Here is a tiny trained network, its code and every weight. The questions are about switching its units off for an input and a target symbol, where a switched-off unit gives its printed mean instead of its output.

import numpy as np


def w(rows, s, z=0):
    codes = np.array(rows[::2]) - 128.0
    scale = np.full(codes.shape[1], s)
    scale[-1] = z or s
    return codes * scale


def norm(h):
    return h / np.sqrt((h * h).mean(-1, keepdims=True) + 1e-5)


def f(y):
    return y / 2 * (1 + np.tanh(0.7978845608 * (y + 0.044715 * y**3)))


def softmax(a):
    e = np.exp(a - a.max(-1, keepdims=True))
    return e / e.sum(-1, keepdims=True)


def log_softmax(a):
    a = a - a.max(-1, keepdims=True)
    return a - np.log(np.exp(a).sum(-1, keepdims=True))


def net(x, mask):
    ids = ['βγδζλμτφω'.index(c) for c in x.split()]
    T = len(ids)
    res = E[ids] + P[:T]
    u = 0
    for l in range(3):
        q, k, v = (norm(res) @ M[l].T for M in (Q, K, V))
        z = softmax(np.where(np.tri(T) > 0, q @ k.T / 4**0.5, -1e9)) @ v
        res = res + np.where(mask[u], z, O[l][:, -1]) @ O[l][:, :-1]
        u += 1
        y = f(norm(res) @ A[l][:, :-1].T + A[l][:, -1])
        res = res + np.where(mask[u : u + 4], y, B[l][:, -1]) @ B[l][:, :-1]
        u += 4
    return log_softmax(norm(res)[-1] @ U[:, :-1].T + U[:, -1])


Q, K, V, O, A, B = {}, {}, {}, {}, {}, {}
E = w([
[110,123,152,36],'β',
[107,110,31,64],'γ',
[96,136,165,99],'δ',
[102,5,39,98],'ζ',
[117,60,67,153],'λ',
[120,117,150,136],'μ',
[119,119,162,103],'τ',
[139,240,59,166],'φ',
[130,165,126,62],'ω',
],0.011)
P = w([
[88,96,100,156],'0',
[45,2,177,164],'1',
[29,37,182,135],'2',
[133,122,147,113],'3',
[132,129,137,107],'4',
[123,129,138,103],'5',
[127,135,135,102],'6',
[126,142,132,105],'7',
[133,155,137,101],'8',
[125,145,133,100],'9',
[127,146,125,94],'10',
],0.0047)
Q[0] = w([
[157,111,206,144],'0.h1',
[1,152,22,74],'0.h1',
[182,84,157,83],'0.h1',
[67,118,113,85],'0.h1',
],0.0084)
K[0] = w([
[108,133,166,106],'0.h1',
[119,253,57,248],'0.h1',
[203,91,236,103],'0.h1',
[130,227,142,201],'0.h1',
],0.0065)
V[0] = w([
[144,2,95,47],'0.h1',
[159,35,60,133],'0.h1',
[229,111,125,144],'0.h1',
[149,175,102,148],'0.h1',
],0.006)
O[0] = w([
[254,42,211,144,244],'0.h1',
[222,143,197,163,142],'0.h1',
[164,205,136,76,4],'0.h1',
[73,188,134,123,65],'0.h1',
],0.0056,0.0029)
A[0] = w([
[92,160,4,216,107],'0.n1',
[103,197,65,222,254],'0.n2',
[135,169,90,82,79],'0.n3',
[62,197,188,151,29],'0.n4',
],0.013,0.00076)
B[0] = w([
[73,146,242,198,253],'0.n1',
[160,250,127,117,204],'0.n2',
[105,125,71,114,173],'0.n3',
[217,116,126,88,148],'0.n4',
],0.015,0.0033)
Q[1] = w([
[67,118,194,72],'1.h1',
[133,131,118,128],'1.h1',
[166,170,101,151],'1.h1',
[143,140,139,10],'1.h1',
],0.012)
K[1] = w([
[100,225,78,205],'1.h1',
[121,111,138,114],'1.h1',
[60,39,165,118],'1.h1',
[112,254,205,150],'1.h1',
],0.0089)
V[1] = w([
[170,115,4,254],'1.h1',
[131,113,120,194],'1.h1',
[119,141,156,101],'1.h1',
[142,168,98,246],'1.h1',
],0.0072)
O[1] = w([
[137,136,88,2,5],'1.h1',
[110,170,117,71,144],'1.h1',
[129,118,149,160,136],'1.h1',
[117,148,185,49,7],'1.h1',
],0.0086,0.0027)
A[1] = w([
[156,86,110,162,230],'1.n1',
[210,35,58,123,204],'1.n2',
[127,116,227,130,12],'1.n3',
[97,254,111,92,52],'1.n4',
],0.009,0.0011)
B[1] = w([
[100,173,99,90,197],'1.n1',
[110,187,185,186,255],'1.n2',
[144,138,118,198,178],'1.n3',
[111,140,2,39,156],'1.n4',
],0.0093,0.0063)
Q[2] = w([
[83,95,252,7],'2.h1',
[52,130,139,112],'2.h1',
[75,129,147,185],'2.h1',
[86,133,125,145],'2.h1',
],0.012)
K[2] = w([
[130,178,176,7],'2.h1',
[82,153,119,104],'2.h1',
[135,172,124,152],'2.h1',
[108,143,119,132],'2.h1',
],0.016)
V[2] = w([
[68,168,255,154],'2.h1',
[74,100,171,106],'2.h1',
[101,80,153,109],'2.h1',
[88,252,82,118],'2.h1',
],0.0092)
O[2] = w([
[196,125,1,52,255],'2.h1',
[83,149,60,79,147],'2.h1',
[77,166,96,99,133],'2.h1',
[155,3,99,131,88],'2.h1',
],0.0078,0.0079)
A[2] = w([
[171,155,58,108,158],'2.n1',
[224,80,193,120,4],'2.n2',
[143,136,212,97,88],'2.n3',
[196,132,159,1,141],'2.n4',
],0.01,0.0032)
B[2] = w([
[190,111,80,210,254],'2.n1',
[179,61,144,130,133],'2.n2',
[122,219,5,139,115],'2.n3',
[126,130,226,70,169],'2.n4',
],0.011,0.0047)
U = w([
[103,151,215,231,73],'β',
[208,69,198,150,124],'γ',
[50,155,63,155,66],'δ',
[121,254,180,156,136],'ζ',
[203,167,224,110,142],'λ',
[170,138,61,82,132],'μ',
[171,125,95,175,73],'τ',
[85,133,183,82,251],'φ',
[70,72,164,184,216],'ω',
],0.0089,0.0029)

Each question gives the input, a string of symbols that net reads in full, and the target symbol t.
The units are the heads (4 rows each of Q, K, V and O) and the neurons (one row each of A and B). Each row of codes is followed by its name. A weight is (code - 128) times the scale printed after its matrix; where a second scale follows, it is the last column's (O, A, B and U).
mask holds one flag per unit, layer by layer, with each layer's heads first. A switched-off unit (its flag False) gives its mean, the last column of its rows in O or B, instead of its output. The means were averaged over made-up inputs and are rounded, as every weight is.
A unit's drop is (log p(t) with every unit on - log p(t) with that unit switched off) / (log p(t) with every unit on - log p(t) with every unit switched off).
The circuit of an input: a set's keep is (log p(t) with only the set's units on - log p(t) with every unit switched off) / (log p(t) with every unit on - log p(t) with every unit switched off). Starting from the 12 units with the biggest drops (on a tie, the unit counted first), units are removed one at a time, each time the one whose removal leaves the highest keep (on an exact tie, the one counted first), for as long as the keep stays at least 0.8.
units of the circuit, in order: the units of the circuit, biggest drop first
most important unit: the unit with the biggest drop
top k neurons: the k neurons with the biggest drops, biggest first
k most important neurons of layer l: the k neurons of layer l with the biggest drops, biggest first
input γ μ ζ, target γ: most important unit => 1.n2
input γ δ ζ, target γ: top 3 neurons => 1.n2, 0.n1, 0.n3
input ω δ γ, target ω: top 3 neurons => 0.n2, 0.n1, 0.n3
input λ τ ζ, target λ: top 2 neurons => 1.n2, 2.n4
input δ ω δ, target δ: top 2 neurons => 0.n2, 0.n1
input ζ γ γ, target ζ: units of the circuit, in order => 2.h1, 0.h1
input ζ γ ζ, target ζ: units of the circuit, in order => 2.h1, 0.h1, 1.h1
input ζ δ ζ ζ τ λ ζ δ λ, target ζ: units of the circuit, in order => 2.h1, 0.h1, 1.h1
input μ μ τ, target μ: top 3 neurons => 0.n2, 0.n1, 1.n2
input γ ζ μ, target γ: units of the circuit, in order => 1.n2, 0.h1
input δ ω ω, target δ: units of the circuit, in order => 0.h1, 0.n2, 2.h1
input μ τ δ, target μ: top 2 neurons => 0.n2, 0.n1
input ω δ δ, target ω: units of the circuit, in order => 0.h1, 2.h1, 0.n1, 0.n2
input φ ω ω, target μ: units of the circuit, in order => 0.h1, 0.n4, 1.n4
input μ ω β, target μ: units of the circuit, in order => 2.h1
input λ τ μ, target λ: top 3 neurons => 1.n2, 0.n1, 2.n4
input δ ζ μ, target δ: top 4 neurons => 0.n2, 0.n4, 0.n1, 2.n4
input λ γ τ, target λ: 2 most important neurons of layer 1 => 1.n2, 1.n4
input ζ β φ β ω ζ λ, target β: units of the circuit, in order => 0.n1, 0.h1
input δ ζ τ, target δ: 3 most important neurons of layer 0 => 0.n2, 0.n1, 0.n4
input ω ω γ γ δ, target γ: units of the circuit, in order => 2.h1
input λ μ γ, target λ: top 4 neurons => 1.n2, 2.n4, 0.n1, 1.n3
input μ λ δ, target μ: 2 most important neurons of layer 1 => 1.n2, 1.n3
